Below is a small trained network, with its code and all its weights. Each question gives an input and a target symbol and asks what happens when units are switched off, that is, made to give their printed mean instead of their output.

import numpy as np


def w(rows, s, z=0):
    codes = np.array(rows[::2]) - 128.0
    scale = np.full(codes.shape[1], s)
    scale[-1] = z or s
    return codes * scale


def f(y):
    return np.maximum(y, 0)


def softmax(a):
    e = np.exp(a - a.max(-1, keepdims=True))
    return e / e.sum(-1, keepdims=True)


def log_softmax(a):
    a = a - a.max(-1, keepdims=True)
    return a - np.log(np.exp(a).sum(-1, keepdims=True))


def net(x, mask):
    ids = ['αγεζλμτφω'.index(c) for c in x.split()]
    T = len(ids)
    res = E[ids] + P[:T]
    r = res
    for j in range(3):
        rows = slice(3 * j, 3 * j + 3)
        q, k, v = (r @ M[0][rows].T for M in (Q, K, V))
        z = softmax(np.where(np.tri(T) > 0, q @ k.T / 3**0.5, -1e9)) @ v
        o = O[0][rows]
        res = res + np.where(mask[j], z, o[:, -1]) @ o[:, :-1]
    y = f(res @ A[0][:, :-1].T + A[0][:, -1])
    res = res + np.where(mask[3:7], y, B[0][:, -1]) @ B[0][:, :-1]
    return log_softmax(res[-1] @ U[:, :-1].T + U[:, -1])


Q, K, V, O, A, B = {}, {}, {}, {}, {}, {}
E = w([
[130,202,163,167],'α',
[103,136,101,182],'γ',
[94,153,225,129],'ε',
[103,139,203,201],'ζ',
[107,137,25,178],'λ',
[234,157,129,153],'μ',
[168,125,34,178],'τ',
[196,124,6,89],'φ',
[142,110,77,18],'ω',
],0.017)
P = w([
[26,204,2,102],'0',
[142,173,121,234],'1',
[111,192,54,181],'2',
[70,168,60,166],'3',
[54,96,186,74],'4',
[102,51,140,107],'5',
[124,96,99,103],'6',
[131,173,33,88],'7',
[102,181,75,51],'8',
],0.0089)
Q[0] = w([
[104,230,94,150],'head 1',
[155,112,57,152],'head 1',
[79,2,155,18],'head 1',
[107,186,201,237],'head 2',
[72,175,130,198],'head 2',
[211,101,46,244],'head 2',
[164,67,108,251],'head 3',
[143,193,81,162],'head 3',
[137,210,116,58],'head 3',
],0.0077)
K[0] = w([
[169,91,98,88],'head 1',
[133,174,131,86],'head 1',
[142,192,105,138],'head 1',
[169,1,92,88],'head 2',
[95,30,171,120],'head 2',
[90,49,141,64],'head 2',
[119,236,138,97],'head 3',
[87,114,125,87],'head 3',
[92,67,132,126],'head 3',
],0.012)
V[0] = w([
[107,91,7,178],'head 1',
[83,160,152,106],'head 1',
[70,71,114,135],'head 1',
[69,117,138,146],'head 2',
[101,69,174,183],'head 2',
[141,119,102,79],'head 2',
[48,36,125,167],'head 3',
[159,209,128,219],'head 3',
[48,111,177,118],'head 3',
],0.014)
O[0] = w([
[198,39,108,149,201],'head 1',
[2,147,69,142,133],'head 1',
[140,100,49,177,102],'head 1',
[117,124,191,196,135],'head 2',
[151,180,167,191,91],'head 2',
[121,102,163,55,107],'head 2',
[170,33,149,173,86],'head 3',
[255,151,112,119,252],'head 3',
[145,88,210,245,104],'head 3',
],0.0089,0.013)
A[0] = w([
[59,71,9,155,100],'neuron 1',
[86,62,124,141,2],'neuron 2',
[135,187,141,142,55],'neuron 3',
[143,132,131,85,216],'neuron 4',
],0.012,0.0028)
B[0] = w([
[125,109,254,92,229],'neuron 1',
[136,158,236,106,140],'neuron 2',
[23,148,155,67,235],'neuron 3',
[78,52,135,217,254],'neuron 4',
],0.0088,0.0069)
U = w([
[191,224,177,16,202],'α',
[168,95,209,170,61],'γ',
[100,163,207,166,116],'ε',
[142,113,148,193,208],'ζ',
[182,116,204,133,1],'λ',
[89,210,38,2,113],'μ',
[156,77,111,74,101],'τ',
[18,30,83,95,238],'φ',
[49,103,189,105,75],'ω',
],0.0069,0.0057)

Each question gives the input, a string of symbols that net reads in full, and the target symbol t.
The units are the heads (3 rows each of Q, K, V and O) and the neurons (one row each of A and B). Each row of codes is followed by its name. A weight is (code - 128) times the scale printed after its matrix; where a second scale follows, it is the last column's (O, A, B and U).
mask holds one flag per unit, heads first, then neurons. A switched-off unit (its flag False) gives its mean, the last column of its rows in O or B, instead of its output. The means were averaged over made-up inputs and are rounded, as every weight is.
A unit's drop is (log p(t) with every unit on - log p(t) with that unit switched off) / (log p(t) with every unit on - log p(t) with every unit switched off).
The circuit of an input: a set's keep is (log p(t) with only the set's units on - log p(t) with every unit switched off) / (log p(t) with every unit on - log p(t) with every unit switched off). Starting from all 7 units, units are removed one at a time, each time the one whose removal leaves the highest keep (on an exact tie, the one counted first), for as long as the keep stays at least 0.8.
circuit, biggest first: the units of the circuit, biggest drop first
most important unit: the unit with the biggest drop
top k neurons: the k neurons with the biggest drops, biggest first
which heads matter: for each layer, one digit per head in row order, 1 if its drop is at least 0.15 and else 0, layers parted by /
input ε ζ γ, target ε: circuit, biggest first : (head 1; head 2; neuron 1)
input α φ μ λ, target τ: most important unit : head 1
input φ ω α ε, target φ: which heads matter : 011
input ζ α ζ ε, target ε: circuit, biggest first : (head 2; head 1)
input μ α ε α, target μ: which heads matter : 100
input γ ζ α α ζ ζ μ τ, target ζ: which heads matter : 011
input ω α ζ α ω ω ω α α, target ω: circuit, biggest first : (head 3; neuron 1)
input ε ε μ, target ε: circuit, biggest first : (head 3; head 1)
input α ζ ζ ζ ζ, target ε: which heads matter : 110
input ω τ ω ζ, target ω: circuit, biggest first : (head 3; neuron 1; head 2; neuron 2)
input ζ τ φ α, target τ: circuit, biggest first : (head 1; head 2)
input φ λ ω, target φ: which heads matter : 001
input λ α α α μ μ α ε, target μ: circuit, biggest first : (head 3; neuron 1)
input μ α α α ε μ ζ α, target ε: circuit, biggest first : (head 3; head 1)
input ζ ζ ζ ζ α, target ε: circuit, biggest first : (head 2; head 1)
input μ α ε ω α α ω λ ζ, target φ: circuit, biggest first : (head 2; head 3)
input α ζ ζ μ ζ λ α γ, target ζ: which heads matter : 011
input λ γ α τ λ ζ α α α, target ζ: circuit, biggest first : (head 3; head 1)
input ζ φ ω α, target φ: top neuron : (neuron 4)
input ω ζ τ, target ω: circuit, biggest first : (neuron 1; head 3)
input μ α α α α γ, target α: circuit, biggest first : (head 3)
input ω α α, target ω: which heads matter : 111
input φ α ζ λ ζ μ α λ, target ζ: which heads matter : 110
input μ α α ζ τ α μ λ, target α: which heads matter : 000
input μ α α, target μ: top 2 neurons : (neuron 1; neuron 3)
